Small tables with named rows and columns. After each table, cells are looked up by row and column.

Lep.tsv
	Zaraz	Kisivop
Veb	26.3	8.9
Nogezur	42.7	8.9
Gufud	37.3	-11.5
Bolarig	49.5	11.8
Sisav	65.8	17.5
Tud	42.9	7.3
Muluba	47.9	-52.9
Sud	42.6	-30.9
Fenat	29.5	12.8
Rek	47.8	13.0
Todiza	28.5	4.0
Seba	57.1	12.6
Tazami	16.3	56.4

Kisivop of Nogezur is 8.9
Zaraz of Bolarig is 49.5
Kisivop of Fenat is 12.8
Zaraz of Tud is 42.9
Zaraz of Muluba is 47.9
Zaraz of Veb is 26.3
Kisivop of Bolarig is 11.8
Zaraz of Fenat is 29.5
Zaraz of Nogezur is 42.7
Which row has the largest Zaraz? Sisav

Kes:
|  | Zef | Gomunin | Dom | Gususi | Kefes | Gunepu | Vit | Tukeve | Madese |
|---|---|---|---|---|---|---|---|---|---|
| Puz | -28 | -1 | 28 | -36 | 13 | 38 | -4 | -16 | -3 |
| Vis | -17 | 1 | -27 | -36 | 14 | 92 | -22 | -22 | -8 |
| Bope | -32 | 15 | -24 | -38 | 9 | 61 | -46 | -57 | -27 |
| Zutur | -17 | 5 | -25 | -12 | -6 | 56 | -55 | -23 | -17 |
| Duf | -34 | 11 | -5 | -42 | 15 | 62 | -20 | -52 | -19 |
| Sosilo | -25 | 3 | -7 | -15 | 0 | 31 | -28 | -14 | -14 |
| Zelode | -16 | 6 | -24 | -12 | -7 | 57 | -61 | -25 | -17 |
| Gekide | -17 | 3 | 0 | -10 | 21 | 38 | 27 | -26 | -8 |
| Kek | -8 | 14 | -14 | 2 | -9 | 67 | -49 | -28 | -15 |
| Luze | -32 | 14 | -25 | -33 | 5 | 57 | -63 | -61 | -30 |

Gususi of Duf is -42
Kefes of Zutur is -6
Zef of Gekide is -17
Kefes of Zelode is -7
Madese of Vis is -8
Vit of Bope is -46
Madese of Zelode is -17
Madese of Luze is -30
Gunepu of Zelode is 57
Gunepu of Puz is 38
Gunepu of Kek is 67
Madese of Gekide is -8
Tukeve of Luze is -61
Zef of Vis is -17
Tukeve of Gekide is -26
Row with the largest Zef: Kek

Sev
columns: Poba, Sagome, Dad, Gel, Rarated, Lomobep, Talena
Fov: [58.28, -25.39, 1.06, -11.99, 58.63, -30.66, 54.54]
Kap: [-38.29, -52.98, -22.92, -20.49, -9.91, -50.45, 50.20]
Difesab: [69.31, 33.43, -25.33, -26.59, -32.98, 57.21, 26.22]
Timamu: [37.79, -8.67, -32.61, 40.17, 33.00, 81.18, -22.49]
Mutola: [62.75, -20.99, 45.56, 46.30, 57.85, -46.84, 59.60]
Gigef: [58.64, -22.92, -5.97, -10.59, 61.02, -29.78, 47.45]

Dad of Gigef is -5.97
Sagome of Fov is -25.39
Gel of Fov is -11.99
Sagome of Timamu is -8.67
Lomobep of Kap is -50.45
Poba of Kap is -38.29
Talena of Timamu is -22.49
Which row has the largest Rarated? Gigef

Loz
|  | Zalar | Furusuv | Nos | Bebesu |
|---|---|---|---|---|
| Deserum | 0.32 | 0.85 | 0.63 | 0.71 |
| Bamufi | 0.49 | 0.53 | 0.85 | 0.70 |
| Tapo | 0.50 | 0.51 | 0.89 | 0.73 |
| Voz | 0.65 | 0.98 | 0.87 | 0.89 |
| Luto | 0.33 | 0.81 | 0.62 | 0.70 |
| Luzom | 0.30 | 0.75 | 0.57 | 0.53 |
| Tokuba | 0.29 | 0.79 | 0.70 | 0.53 |
| Rek | 0.53 | 0.53 | 0.88 | 0.70 |
| Firu | 0.18 | 0.72 | 0.60 | 0.51 |
| Tob | 0.19 | 0.86 | 0.75 | 0.97 |

Bebesu of Voz: 0.89
Nos of Voz: 0.87
Nos of Rek: 0.88
Bebesu of Rek: 0.70
Zalar of Tokuba: 0.29
Bebesu of Bamufi: 0.70
Furusuv of Luto: 0.81
Nos of Tokuba: 0.70
Zalar of Firu: 0.18
Furusuv of Tapo: 0.51
Nos of Tob: 0.75
Bebesu of Firu: 0.51
Zalar of Rek: 0.53
Furusuv of Bamufi: 0.53
Zalar of Tob: 0.19
Zalar of Luto: 0.33

Tek.csv
,Goseg,Rudasup,Ref,Pizoti
Miribo,-7.24,4.40,5.43,-2.95
Ligadar,-4.34,3.06,4.86,-4.47
Bos,-7.82,2.51,2.15,-0.68
Vof,-6.99,1.29,2.56,3.32
Getukib,-6.66,5.21,5.43,-2.29
Ripo,-7.69,3.64,4.99,2.45
Naser,-7.56,1.30,1.77,1.02
Tobasu,-1.93,5.14,5.98,0.99

Naser, Rudasup -> 1.30
Miribo, Ref -> 5.43
Ripo, Goseg -> -7.69
Getukib, Goseg -> -6.66
Miribo, Pizoti -> -2.95
Bos, Goseg -> -7.82
Ripo, Ref -> 4.99
Getukib, Pizoti -> -2.29
Bos, Ref -> 2.15
Getukib, Ref -> 5.43
Tobasu, Goseg -> -1.93
Bos, Pizoti -> -0.68
Ripo, Rudasup -> 3.64
Tobasu, Ref -> 5.98
Vof, Ref -> 2.56
Ligadar, Rudasup -> 3.06
Miribo, Goseg -> -7.24
Naser, Ref -> 1.77
Bos, Rudasup -> 2.51
Tobasu, Rudasup -> 5.14

Vofu =
         Zavi  Niz  Fepegu  Mabevo  Zafatu  Fuf  Zin  Livon  Vof  Leb
Tidukab   163  127     120     128     142  189   77    162  192  138
Bipekis   122  157     104      99     187  174   93    149  132  116
Tep       132  114     114     128     168  168   57    210  171  143
Zadirub   101  164     141     121     183  193  159    197  168  127
Kot       178  155     147     148     194  185  159    175  162  109
Nizaku    122  104     109     123     222  181  149    216  167  101

Zavi of Tidukab: 163
Zavi of Tep: 132
Mabevo of Kot: 148
Fuf of Tidukab: 189
Mabevo of Tep: 128
Fuf of Nizaku: 181
Zavi of Zadirub: 101
Vof of Tep: 171
Zafatu of Bipekis: 187
Mabevo of Nizaku: 123
Zafatu of Tep: 168
Zin of Nizaku: 149
Livon of Zadirub: 197
Niz of Zadirub: 164
Fuf of Zadirub: 193
Leb of Kot: 109
Zavi of Nizaku: 122
Vof of Nizaku: 167
Row with the largest Vof: Tidukab

